Below is a small trained network, with its code and all its weights. Each question gives an input and a class and asks what happens when units are switched off, that is, made to give their printed mean instead of their output.

import numpy as np


def w(rows, s, z=0):
    codes = np.array(rows[::2]) - 128.0
    scale = np.full(codes.shape[1], s)
    scale[-1] = z or s
    return codes * scale


def norm(h):
    return h / np.sqrt((h * h).mean(-1, keepdims=True) + 1e-5)


def f(y):
    return np.maximum(y, 0)


def log_softmax(a):
    a = a - a.max(-1, keepdims=True)
    return a - np.log(np.exp(a).sum(-1, keepdims=True))


def net(x, mask):
    res = np.array(x, float).reshape(1, 4) / 4 @ E
    u = 0
    for l in range(4):
        y = f(norm(res) @ A[l][:, :-1].T + A[l][:, -1])
        res = res + np.where(mask[u : u + 7], y, B[l][:, -1]) @ B[l][:, :-1]
        u += 7
    return log_softmax(norm(res)[-1] @ U[:, :-1].T + U[:, -1])


A, B = {}, {}
E = w([
[199,134,89,2,93,115,106,135,107,131],'x0',
[142,234,133,119,143,165,167,156,201,109],'x1',
[187,136,118,164,113,152,18,182,138,198],'x2',
[142,176,72,145,142,162,85,51,89,108],'x3',
],0.0096)
A[0] = w([
[104,189,108,155,180,199,78,107,63,123,162],'L0N0',
[77,107,118,227,175,136,142,105,134,120,41],'L0N1',
[62,139,104,213,129,98,130,143,175,99,1],'L0N2',
[105,93,209,108,66,133,104,149,218,143,143],'L0N3',
[127,165,141,143,94,22,124,149,38,117,69],'L0N4',
[53,117,20,143,238,85,255,144,61,105,141],'L0N5',
[203,162,150,44,129,128,147,120,69,125,97],'L0N6',
],0.0065,0.0049)
B[0] = w([
[120,35,106,172,140,63,157,115,254,122,215],'L0N0',
[200,147,182,87,179,165,161,85,67,164,184],'L0N1',
[127,124,130,77,196,221,206,135,77,233,159],'L0N2',
[92,90,26,155,155,38,165,91,187,140,209],'L0N3',
[185,92,82,156,112,129,116,137,84,162,145],'L0N4',
[115,185,102,131,83,40,91,159,81,133,253],'L0N5',
[164,132,90,110,220,124,193,137,74,219,215],'L0N6',
],0.0077,0.0056)
A[1] = w([
[153,108,91,149,167,136,103,150,147,174,147],'L1N0',
[141,78,154,80,147,101,198,78,172,137,160],'L1N1',
[107,71,183,138,175,126,92,123,75,105,21],'L1N2',
[158,173,81,134,127,172,73,2,123,103,88],'L1N3',
[123,240,178,89,181,168,136,173,216,141,29],'L1N4',
[95,170,154,159,141,146,48,186,116,165,56],'L1N5',
[121,91,208,81,95,102,148,209,181,173,6],'L1N6',
],0.0098,0.0027)
B[1] = w([
[118,188,140,132,78,58,151,154,35,145,241],'L1N0',
[56,198,108,122,165,132,10,151,117,117,255],'L1N1',
[141,76,138,37,74,133,160,42,110,178,161],'L1N2',
[53,65,124,143,234,38,112,212,254,135,197],'L1N3',
[112,46,57,127,49,157,147,49,150,100,223],'L1N4',
[227,164,148,95,60,48,178,70,124,153,152],'L1N5',
[102,87,121,178,242,100,59,114,223,102,200],'L1N6',
],0.0076,0.0067)
A[2] = w([
[188,94,101,109,130,160,68,142,147,177,130],'L2N0',
[166,134,39,139,196,81,148,111,132,189,109],'L2N1',
[124,216,135,109,97,100,176,138,101,83,98],'L2N2',
[167,197,64,138,103,234,201,157,246,32,60],'L2N3',
[176,133,132,43,147,139,90,181,114,132,4],'L2N4',
[110,1,155,68,68,172,28,122,58,155,38],'L2N5',
[84,239,113,103,112,9,67,92,90,149,186],'L2N6',
],0.0059,0.0025)
B[2] = w([
[101,214,173,126,127,125,244,62,193,98,157],'L2N0',
[94,72,163,140,147,162,135,162,153,151,223],'L2N1',
[111,126,177,154,130,111,92,105,102,36,150],'L2N2',
[78,52,50,134,35,98,142,83,91,179,158],'L2N3',
[196,167,185,62,177,181,175,141,134,169,148],'L2N4',
[126,77,88,133,97,169,165,42,180,25,156],'L2N5',
[130,140,161,188,96,217,87,182,102,3,255],'L2N6',
],0.007,0.0095)
A[3] = w([
[196,139,151,181,73,112,88,139,168,193,149],'L3N0',
[134,53,147,133,126,143,88,117,81,105,93],'L3N1',
[103,91,89,146,67,166,135,122,145,110,25],'L3N2',
[106,112,165,222,106,175,153,141,102,141,253],'L3N3',
[115,162,190,148,170,183,209,107,114,202,19],'L3N4',
[103,144,97,130,106,194,105,154,143,110,134],'L3N5',
[158,114,111,11,141,155,117,179,115,126,126],'L3N6',
],0.012,0.0019)
B[3] = w([
[9,175,137,73,144,140,148,88,53,2,222],'L3N0',
[135,156,102,133,68,189,197,114,225,174,230],'L3N1',
[204,63,193,119,84,131,173,123,85,193,212],'L3N2',
[237,184,121,62,168,135,101,169,154,149,254],'L3N3',
[174,169,169,75,193,119,131,119,87,194,172],'L3N4',
[197,80,203,160,46,172,128,86,112,201,188],'L3N5',
[153,171,187,172,185,107,159,84,125,197,253],'L3N6',
],0.009,0.0058)
U = w([
[145,68,95,121,56,145,217,36,162,180,177],'0',
[183,194,164,102,242,134,177,96,109,211,153],'1',
[71,95,85,191,208,79,72,160,210,103,169],'2',
[83,202,153,109,97,126,152,114,53,2,164],'3',
[239,136,154,157,103,226,85,188,111,151,134],'4',
[151,121,57,110,120,176,73,125,90,146,36],'5',
[158,120,48,105,113,149,58,150,75,150,37],'6',
[144,106,76,119,112,156,70,168,67,159,2],'7',
],0.014,0.0065)

Each question gives the input, the list of numbers given to net, and the class t.
The units are the neurons (one row each of A and B). Each row of codes is followed by its name. A weight is (code - 128) times the scale printed after its matrix; where a second scale follows, it is the last column's (A, B and U).
mask holds one flag per neuron, layer by layer. A switched-off neuron (its flag False) gives its mean, the last column of its row in B, instead of its output. The means were averaged over made-up inputs and are rounded, as every weight is.
A unit's drop is (log p(t) with every unit on - log p(t) with that unit switched off) / (log p(t) with every unit on - log p(t) with every unit switched off).
The circuit of an input: a set's keep is (log p(t) with only the set's units on - log p(t) with every unit switched off) / (log p(t) with every unit on - log p(t) with every unit switched off). Starting from the 12 units with the biggest drops (on a tie, the unit counted first), units are removed one at a time, each time the one whose removal leaves the highest keep (on an exact tie, the one counted first), for as long as the keep stays at least 0.8.
circuit, biggest first: the units of the circuit, biggest drop first
k most important neurons: the k neurons with the biggest drops, biggest first
k most important neurons of layer l: the k neurons of layer l with the biggest drops, biggest first
input [8,-7,-6,4], class 1: 2 most important neurons -> (L0N6, L3N6)
input [-3,-3,3,1], class 4: circuit, biggest first -> (L3N3)
input [8,0,8,4], class 1: 2 most important neurons -> (L3N6, L2N4)
input [-5,-6,4,-1], class 0: 3 most important neurons -> (L1N2, L2N5, L0N6)
input [1,3,2,-4], class 2: 2 most important neurons -> (L1N6, L0N3)
input [-8,6,-3,-6], class 1: 4 most important neurons -> (L0N2, L3N4, L0N1, L3N3)
input [1,-6,0,5], class 0: 2 most important neurons -> (L1N2, L1N6)
input [-4,4,3,-4], class 0: 4 most important neurons of layer 0 -> (L0N6, L0N0, L0N5, L0N4)
input [2,0,0,4], class 2: 2 most important neurons of layer 1 -> (L1N3, L1N4)
input [4,-1,8,8], class 2: 2 most important neurons -> (L1N3, L0N0)
input [6,0,7,-5], class 3: 2 most important neurons of layer 1 -> (L1N0, L1N3)
input [-3,-1,2,0], class 4: 3 most important neurons of layer 2 -> (L2N6, L2N0, L2N4)
input [6,-6,-8,-1], class 3: 4 most important neurons -> (L1N4, L0N5, L1N1, L2N6)
input [4,5,-2,5], class 0: 2 most important neurons of layer 3 -> (L3N5, L3N2)
input [0,-7,1,6], class 0: circuit, biggest first -> (L3N1)
input [-6,-6,6,-2], class 0: circuit, biggest first -> (L1N2, L3N1)
input [7,-6,-2,8], class 2: 3 most important neurons of layer 0 -> (L0N0, L0N1, L0N2)
input [8,-6,-7,-1], class 1: 2 most important neurons of layer 2 -> (L2N4, L2N3)
input [-6,4,-4,5], class 1: 3 most important neurons of layer 0 -> (L0N2, L0N1, L0N3)
input [4,1,7,1], class 3: circuit, biggest first -> (L3N0)
input [6,-2,-6,-3], class 1: circuit, biggest first -> (L3N6, L0N6)
input [-4,-5,3,5], class 0: 4 most important neurons -> (L1N2, L0N3, L1N6, L3N1)
input [-2,1,3,4], class 2: 2 most important neurons -> (L1N3, L0N5)
input [-8,-3,8,5], class 1: 2 most important neurons of layer 0 -> (L0N1, L0N5)
input [1,6,8,-6], class 3: 2 most important neurons -> (L3N0, L1N0)
input [-7,-1,0,-7], class 1: 2 most important neurons -> (L0N2, L0N1)
input [-2,4,-2,-7], class 2: circuit, biggest first -> (L1N6)
input [2,3,-8,8], class 2: 2 most important neurons of layer 1 -> (L1N3, L1N0)
input [4,6,6,5], class 0: 2 most important neurons -> (L1N4, L0N5)
